Here is a tiny trained network, its code and every weight. The questions are about switching its units off for an input and a target symbol, where a switched-off unit gives its printed mean instead of its output.

import numpy as np


def w(rows, s, z=0):
    codes = np.array(rows[::2]) - 128.0
    scale = np.full(codes.shape[1], s)
    scale[-1] = z or s
    return codes * scale


def norm(h):
    return h / np.sqrt((h * h).mean(-1, keepdims=True) + 1e-5)


def f(y):
    return y / 2 * (1 + np.tanh(0.7978845608 * (y + 0.044715 * y**3)))


def softmax(a):
    e = np.exp(a - a.max(-1, keepdims=True))
    return e / e.sum(-1, keepdims=True)


def log_softmax(a):
    a = a - a.max(-1, keepdims=True)
    return a - np.log(np.exp(a).sum(-1, keepdims=True))


def net(x, mask):
    ids = ['αβγδεζθλμξπστφψω'.index(c) for c in x.split()]
    T = len(ids)
    res = E[ids] + P[:T]
    u = 0
    for l in range(2):
        q, k, v = (norm(res) @ M[l].T for M in (Q, K, V))
        z = softmax(np.where(np.tri(T) > 0, q @ k.T / 2**0.5, -1e9)) @ v
        res = res + np.where(mask[u], z, O[l][:, -1]) @ O[l][:, :-1]
        u += 1
        y = f(norm(res) @ A[l][:, :-1].T + A[l][:, -1])
        res = res + np.where(mask[u : u + 4], y, B[l][:, -1]) @ B[l][:, :-1]
        u += 4
    return log_softmax(norm(res)[-1] @ U[:, :-1].T + U[:, -1])


Q, K, V, O, A, B = {}, {}, {}, {}, {}, {}
E = w([
[79,160,41,174,80],'α',
[127,161,110,161,121],'β',
[215,116,7,150,214],'γ',
[155,107,111,130,184],'δ',
[78,173,101,130,96],'ε',
[101,116,171,183,156],'ζ',
[191,166,117,179,141],'θ',
[151,140,43,99,202],'λ',
[115,122,74,118,71],'μ',
[104,165,142,175,14],'ξ',
[172,159,167,24,86],'π',
[47,140,113,155,197],'σ',
[128,98,127,108,86],'τ',
[75,130,123,159,126],'φ',
[66,106,128,88,74],'ψ',
[158,159,94,154,131],'ω',
],0.016)
P = w([
[122,117,155,104,125],'0',
[167,166,91,130,179],'1',
[165,75,68,228,78],'2',
[124,122,161,104,131],'3',
[130,133,93,82,198],'4',
[129,45,78,162,68],'5',
[126,126,161,110,136],'6',
[58,176,95,118,137],'7',
[119,3,87,113,60],'8',
[125,129,163,120,146],'9',
[74,189,84,119,133],'10',
[130,11,93,161,99],'11',
],0.014)
Q[0] = w([
[108,247,141,3,129],'L0H1',
[93,38,205,141,129],'L0H1',
],0.0058)
K[0] = w([
[115,211,190,2,162],'L0H1',
[133,71,49,115,138],'L0H1',
],0.0075)
V[0] = w([
[135,2,74,240,96],'L0H1',
[95,152,196,39,176],'L0H1',
],0.0041)
O[0] = w([
[110,75,115,10,2,251],'L0H1',
[21,94,160,112,144,8],'L0H1',
],0.0081,0.002)
A[0] = w([
[189,194,254,163,89,76],'L0N1',
[127,108,208,181,108,113],'L0N2',
[202,40,55,19,249,100],'L0N3',
[76,13,10,197,82,253],'L0N4',
],0.0064,0.0044)
B[0] = w([
[126,98,172,183,181,136],'L0N1',
[119,55,176,31,104,128],'L0N2',
[98,207,98,243,105,156],'L0N3',
[255,105,22,160,143,254],'L0N4',
],0.0077,0.0082)
Q[1] = w([
[105,169,3,99,252],'L1H1',
[206,209,59,131,120],'L1H1',
],0.004)
K[1] = w([
[67,199,145,141,100],'L1H1',
[164,104,254,170,57],'L1H1',
],0.0084)
V[1] = w([
[94,210,199,174,3],'L1H1',
[144,197,162,27,150],'L1H1',
],0.0035)
O[1] = w([
[57,97,138,141,62,169],'L1H1',
[205,250,201,50,115,5],'L1H1',
],0.011,0.0014)
A[1] = w([
[121,144,93,132,118,191],'L1N1',
[90,206,117,92,173,200],'L1N2',
[113,100,7,179,138,248],'L1N3',
[83,168,91,151,105,249],'L1N4',
],0.011,0.0011)
B[1] = w([
[5,184,121,226,122,152],'L1N1',
[178,83,107,58,134,147],'L1N2',
[192,217,171,76,73,249],'L1N3',
[63,136,154,144,210,165],'L1N4',
],0.011,0.013)
U = w([
[224,107,78,143,86,158],'α',
[199,69,120,119,91,219],'β',
[168,143,136,105,104,254],'γ',
[48,126,94,136,183,67],'δ',
[155,126,166,153,166,98],'ε',
[222,95,216,206,186,57],'ζ',
[157,137,100,190,179,29],'θ',
[66,89,216,229,70,131],'λ',
[134,131,89,152,128,34],'μ',
[38,223,165,183,111,144],'ξ',
[139,154,149,33,230,83],'π',
[93,193,84,107,203,145],'σ',
[124,101,203,207,201,145],'τ',
[191,123,224,73,168,34],'φ',
[131,80,249,119,133,199],'ψ',
[51,73,135,57,109,174],'ω',
],0.012,0.0037)

Each question gives the input, a string of symbols that net reads in full, and the target symbol t.
The units are the heads (2 rows each of Q, K, V and O) and the neurons (one row each of A and B). Each row of codes is followed by its name. A weight is (code - 128) times the scale printed after its matrix; where a second scale follows, it is the last column's (O, A, B and U).
mask holds one flag per unit, layer by layer, with each layer's heads first. A switched-off unit (its flag False) gives its mean, the last column of its rows in O or B, instead of its output. The means were averaged over made-up inputs and are rounded, as every weight is.
A unit's drop is (log p(t) with every unit on - log p(t) with that unit switched off) / (log p(t) with every unit on - log p(t) with every unit switched off).
The circuit of an input: a set's keep is (log p(t) with only the set's units on - log p(t) with every unit switched off) / (log p(t) with every unit on - log p(t) with every unit switched off). Starting from all 10 units, units are removed one at a time, each time the one whose removal leaves the highest keep (on an exact tie, the one counted first), for as long as the keep stays at least 0.8.
units of the circuit, in order: the units of the circuit, biggest drop first
unit that matters most: the unit with the biggest drop
top k neurons: the k neurons with the biggest drops, biggest first
top k neurons in layer l: the k neurons of layer l with the biggest drops, biggest first
input ξ δ α δ μ ξ δ τ ψ θ, target ζ: units of the circuit, in order : [L1N3; L0N4; L1N1; L0N1]
input ξ ξ ψ θ σ γ σ ξ τ σ, target π: top 3 neurons : [L0N4; L1N2; L0N3]
input λ α ζ α π τ σ π, target π: units of the circuit, in order : [L0H1; L1N2; L1N3]
input φ σ ψ ψ π π ψ, target ω: units of the circuit, in order : [L0N4; L1N3]
input ξ ξ ξ π μ ε ξ ζ ξ β, target τ: unit that matters most : L0N4
input ξ δ β γ ξ σ α π, target π: units of the circuit, in order : [L1N2; L0H1; L1N3]
input ζ ξ ξ δ ψ δ ζ θ, target ξ: top 2 neurons in layer 1 : [L1N1; L1N4]
input ξ φ ζ ξ π ξ ψ σ ψ ξ θ, target ξ: units of the circuit, in order : [L1H1; L0N4]
input ξ α ψ δ ψ, target ξ: top 2 neurons in layer 0 : [L0N3; L0N4]
input ψ σ ζ ξ ψ, target ξ: units of the circuit, in order : [L0N3; L1N1]
input δ ω ψ θ, target ζ: top 4 neurons : [L1N3; L0N4; L1N1; L0N1]
input ψ π θ ψ ψ, target π: top 2 neurons : [L1N2; L0N4]
input ξ ε ξ β ζ, target ξ: top 3 neurons : [L0N3; L0N4; L0N1]
input ζ σ σ ξ, target λ: top 2 neurons in layer 1 : [L1N3; L1N2]
input φ θ π ξ ε, target ξ: units of the circuit, in order : [L1N1; L0N4]
input ξ ξ π ψ, target ω: top neuron : [L1N3]
input σ ψ σ θ δ φ ξ τ φ δ μ, target ξ: top 3 neurons : [L1N1; L1N4; L1N2]
input γ ζ γ α μ ξ ζ, target ψ: top 3 neurons : [L0N4; L0N2; L1N1]
input ξ σ δ ε δ ε ξ ω, target ξ: top 2 neurons in layer 0 : [L0N4; L0N1]
input α ζ γ θ ω ξ σ, target π: top 3 neurons : [L0N4; L1N2; L1N3]
input ξ ψ γ σ ζ ψ ξ μ, target ξ: top neuron in layer 1 : [L1N1]
